Below is a small trained network, with its code and all its weights. Each question gives an input and a target symbol and asks what happens when units are switched off, that is, made to give their printed mean instead of their output.

import numpy as np


def w(rows, s, z=0):
    codes = np.array(rows[::2]) - 128.0
    scale = np.full(codes.shape[1], s)
    scale[-1] = z or s
    return codes * scale


def f(y):
    return np.maximum(y, 0)


def softmax(a):
    e = np.exp(a - a.max(-1, keepdims=True))
    return e / e.sum(-1, keepdims=True)


def log_softmax(a):
    a = a - a.max(-1, keepdims=True)
    return a - np.log(np.exp(a).sum(-1, keepdims=True))


def net(x, mask):
    ids = ['αδεθλμπστψ'.index(c) for c in x.split()]
    T = len(ids)
    res = E[ids] + P[:T]
    r = res
    for j in range(3):
        rows = slice(3 * j, 3 * j + 3)
        q, k, v = (r @ M[0][rows].T for M in (Q, K, V))
        z = softmax(np.where(np.tri(T) > 0, q @ k.T / 3**0.5, -1e9)) @ v
        o = O[0][rows]
        res = res + np.where(mask[j], z, o[:, -1]) @ o[:, :-1]
    y = f(res @ A[0][:, :-1].T + A[0][:, -1])
    res = res + np.where(mask[3:19], y, B[0][:, -1]) @ B[0][:, :-1]
    return log_softmax(res[-1] @ U[:, :-1].T + U[:, -1])


Q, K, V, O, A, B = {}, {}, {}, {}, {}, {}
E = w([
[100,117,162,161,137,198,102,227,93,59,198],'α',
[118,53,87,115,89,34,128,171,47,113,87],'δ',
[90,203,183,133,167,44,152,61,68,144,184],'ε',
[176,89,104,120,127,181,102,32,128,106,199],'θ',
[47,96,166,102,154,56,133,100,46,157,161],'λ',
[92,71,138,138,24,164,88,50,157,104,180],'μ',
[162,230,218,163,84,45,81,102,79,123,168],'π',
[163,213,68,80,43,155,181,184,136,171,207],'σ',
[144,166,83,174,154,5,95,152,67,95,205],'τ',
[181,133,202,118,86,62,36,160,10,127,97],'ψ',
],0.016)
P = w([
[131,149,148,4,128,26,109,90,147,47,163],'0',
[134,136,148,26,124,53,97,96,138,74,165],'1',
[128,143,135,50,122,77,88,95,118,91,170],'2',
[127,137,132,69,116,95,93,98,107,107,162],'3',
[129,139,121,91,115,109,95,98,99,121,158],'4',
[128,128,122,108,114,120,106,106,96,141,155],'5',
[129,124,114,130,116,131,116,104,92,154,154],'6',
[131,111,115,148,115,143,126,101,94,172,150],'7',
[133,106,115,167,112,156,140,105,90,188,146],'8',
[134,102,103,187,113,166,146,106,91,204,140],'9',
[141,95,108,205,115,179,159,105,94,221,140],'10',
[140,88,109,224,112,188,171,102,95,235,139],'11',
[136,88,107,241,114,203,183,96,95,249,142],'12',
],0.012)
Q[0] = w([
[104,121,100,111,66,139,121,78,135,162,165],'head 1',
[137,109,115,101,150,152,131,112,199,91,128],'head 1',
[67,131,173,171,170,74,123,132,90,91,92],'head 1',
[166,115,126,108,220,169,166,137,244,85,43],'head 2',
[185,127,104,137,159,109,100,98,3,153,177],'head 2',
[99,168,162,148,150,95,145,220,47,134,144],'head 2',
[136,102,151,204,149,122,79,126,116,75,142],'head 3',
[147,194,143,106,147,116,149,177,159,160,60],'head 3',
[149,130,130,117,77,143,90,117,100,167,169],'head 3',
],0.016)
K[0] = w([
[128,112,97,186,144,137,146,107,106,202,148],'head 1',
[145,116,109,137,120,64,165,93,124,159,107],'head 1',
[109,151,125,40,136,149,122,138,160,62,141],'head 1',
[134,160,136,79,141,7,106,119,52,132,125],'head 2',
[144,132,92,142,144,237,151,145,171,113,177],'head 2',
[153,121,87,179,85,178,156,108,148,195,126],'head 2',
[128,106,126,162,116,135,140,93,120,189,116],'head 3',
[117,121,120,45,131,114,108,111,157,65,150],'head 3',
[121,126,108,193,147,160,143,144,128,161,111],'head 3',
],0.017)
V[0] = w([
[85,94,95,122,185,173,113,214,159,47,153],'head 1',
[152,126,37,91,105,122,149,66,159,109,138],'head 1',
[66,97,160,96,121,204,192,112,114,161,122],'head 1',
[129,86,171,211,170,118,85,76,157,96,158],'head 2',
[179,170,136,144,249,134,153,124,55,118,149],'head 2',
[61,113,149,225,76,60,128,210,111,106,109],'head 2',
[94,190,134,147,124,190,168,143,165,135,235],'head 3',
[64,2,88,112,157,162,140,174,130,89,136],'head 3',
[19,146,73,65,173,103,216,59,124,186,113],'head 3',
],0.009)
O[0] = w([
[138,102,131,114,137,194,122,149,199,97,201,198],'head 1',
[126,113,70,164,141,100,133,117,100,187,136,160],'head 1',
[92,166,129,60,128,107,93,160,133,161,176,39],'head 1',
[152,100,183,148,144,70,144,97,94,142,176,215],'head 2',
[203,147,151,88,230,166,151,126,104,97,141,66],'head 2',
[102,117,150,121,113,104,133,162,161,8,135,2],'head 2',
[191,68,113,88,90,107,114,118,183,116,127,91],'head 3',
[172,161,146,159,158,77,65,93,152,106,161,4],'head 3',
[148,154,63,119,91,149,68,116,70,105,117,11],'head 3',
],0.012,0.0038)
A[0] = w([
[63,86,91,114,169,152,62,176,114,175,184,134],'neuron 1',
[158,192,162,158,183,132,132,129,126,167,165,115],'neuron 2',
[87,209,167,154,187,39,118,102,149,175,85,87],'neuron 3',
[131,109,104,89,117,142,143,82,134,174,194,147],'neuron 4',
[102,136,117,181,90,191,123,81,109,166,107,106],'neuron 5',
[180,211,101,88,254,171,170,135,101,99,76,31],'neuron 6',
[97,117,60,103,117,126,127,128,102,152,94,1],'neuron 7',
[171,129,116,61,128,65,161,125,165,71,124,108],'neuron 8',
[134,120,98,95,129,185,104,169,202,126,95,88],'neuron 9',
[187,158,125,141,97,139,34,134,152,115,192,155],'neuron 10',
[79,102,149,93,191,135,68,84,69,82,59,99],'neuron 11',
[165,103,199,140,101,211,99,114,81,49,104,126],'neuron 12',
[106,154,168,123,178,33,152,145,56,97,115,116],'neuron 13',
[170,3,182,53,116,175,93,165,157,125,141,113],'neuron 14',
[187,208,132,143,83,80,78,57,107,129,75,109],'neuron 15',
[85,200,183,201,176,173,97,111,166,109,194,104],'neuron 16',
],0.0093,0.012)
B[0] = w([
[153,146,142,114,88,150,212,124,185,92,107,208],'neuron 1',
[131,145,79,106,162,135,140,117,128,114,75,192],'neuron 2',
[201,26,97,148,92,181,103,165,88,71,147,186],'neuron 3',
[112,129,172,162,156,126,99,168,95,93,57,252],'neuron 4',
[172,163,125,59,134,79,92,157,177,83,177,234],'neuron 5',
[72,2,114,56,99,82,107,215,103,67,185,141],'neuron 6',
[222,125,208,166,103,122,139,120,120,119,165,161],'neuron 7',
[147,214,149,83,128,99,87,188,197,103,114,158],'neuron 8',
[82,166,159,183,176,78,91,64,96,129,150,145],'neuron 9',
[146,109,157,158,144,147,48,184,34,166,133,204],'neuron 10',
[141,122,70,102,123,166,91,144,126,209,171,163],'neuron 11',
[154,153,131,148,101,189,78,173,146,139,166,208],'neuron 12',
[83,190,141,130,172,111,82,80,207,122,140,209],'neuron 13',
[124,77,46,111,130,74,166,93,116,72,59,239],'neuron 14',
[75,95,169,113,149,161,230,146,147,114,116,202],'neuron 15',
[118,118,83,151,124,120,123,13,211,209,151,201],'neuron 16',
],0.0083,0.013)
U = w([
[182,172,62,76,59,162,135,233,104,108,106,248],'α',
[123,183,92,98,130,110,73,58,140,230,216,138],'δ',
[174,104,147,129,185,104,127,115,55,156,106,229],'ε',
[71,151,8,122,120,83,62,149,109,113,2,85],'θ',
[106,83,182,154,80,55,120,120,69,121,168,108],'λ',
[76,83,112,55,155,131,229,209,125,92,116,70],'μ',
[78,187,208,125,163,148,232,103,183,123,154,222],'π',
[145,154,195,132,130,183,31,220,88,150,161,11],'σ',
[172,161,169,70,164,25,94,158,158,89,143,4],'τ',
[181,84,112,123,123,163,135,131,171,94,158,137],'ψ',
],0.0069,0.0033)

Each question gives the input, a string of symbols that net reads in full, and the target symbol t.
The units are the heads (3 rows each of Q, K, V and O) and the neurons (one row each of A and B). Each row of codes is followed by its name. A weight is (code - 128) times the scale printed after its matrix; where a second scale follows, it is the last column's (O, A, B and U).
mask holds one flag per unit, heads first, then neurons. A switched-off unit (its flag False) gives its mean, the last column of its rows in O or B, instead of its output. The means were averaged over made-up inputs and are rounded, as every weight is.
A unit's drop is (log p(t) with every unit on - log p(t) with that unit switched off) / (log p(t) with every unit on - log p(t) with every unit switched off).
The circuit of an input: a set's keep is (log p(t) with only the set's units on - log p(t) with every unit switched off) / (log p(t) with every unit on - log p(t) with every unit switched off). Starting from the 12 units with the biggest drops (on a tie, the unit counted first), units are removed one at a time, each time the one whose removal leaves the highest keep (on an exact tie, the one counted first), for as long as the keep stays at least 0.8.
circuit, biggest first: the units of the circuit, biggest drop first
unit that matters most: the unit with the biggest drop
top k neurons: the k neurons with the biggest drops, biggest first
which heads matter: for each layer, one digit per head in row order, 1 if its drop is at least 0.15 and else 0, layers parted by /
input ψ λ λ δ μ π μ λ ψ ψ δ π, target λ: unit that matters most => head 2
input μ λ α τ σ ψ σ τ λ α, target ψ: circuit, biggest first => [neuron 16; head 1]
input ε ψ δ ε δ λ ψ ψ δ, target θ: circuit, biggest first => [head 2; head 1]
input π σ λ α λ, target τ: which heads matter => 011
input α ψ π α, target ψ: circuit, biggest first => [head 1; neuron 16]
input π λ ε λ α τ τ ε, target ψ: circuit, biggest first => [head 1; head 3]
input σ τ σ α δ π π λ, target μ: circuit, biggest first => [head 3; head 1; neuron 14]
input λ δ λ ψ, target σ: circuit, biggest first => [neuron 14; head 3]
input α π θ ψ σ τ λ μ π ψ ψ, target π: which heads matter => 101
input ψ λ ψ ψ λ μ σ ψ, target α: which heads matter => 010
input θ α ε τ π, target ψ: top 4 neurons => [neuron 14; neuron 12; neuron 16; neuron 15]
input λ θ π α δ λ ψ ψ, target π: which heads matter => 001
input α σ σ σ π σ ψ λ, target π: top 4 neurons => [neuron 1; neuron 9; neuron 3; neuron 10]
input α θ μ ψ θ ψ ψ μ σ ψ, target θ: top 2 neurons => [neuron 14; neuron 9]
input ψ μ ε α ψ π θ ψ π μ μ δ π, target δ: which heads matter => 100
input δ λ α, target σ: circuit, biggest first => [head 3; neuron 10]
input λ ε τ ψ α ψ, target τ: circuit, biggest first => [head 3; head 2]
input μ ψ α ε π δ, target μ: circuit, biggest first => [head 1; neuron 14]
input δ ε ε λ ψ ψ δ μ δ π α, target μ: circuit, biggest first => [head 3; neuron 14]
input λ μ λ, target λ: which heads matter => 010
input ε θ θ μ ψ α λ τ, target σ: circuit, biggest first => [neuron 10; head 1]
input ε τ λ λ α ψ ε π σ θ θ θ, target ε: unit that matters most => head 1
input θ θ σ θ π ψ ε ψ, target ε: which heads matter => 110
input ε ψ λ, target δ: which heads matter => 000
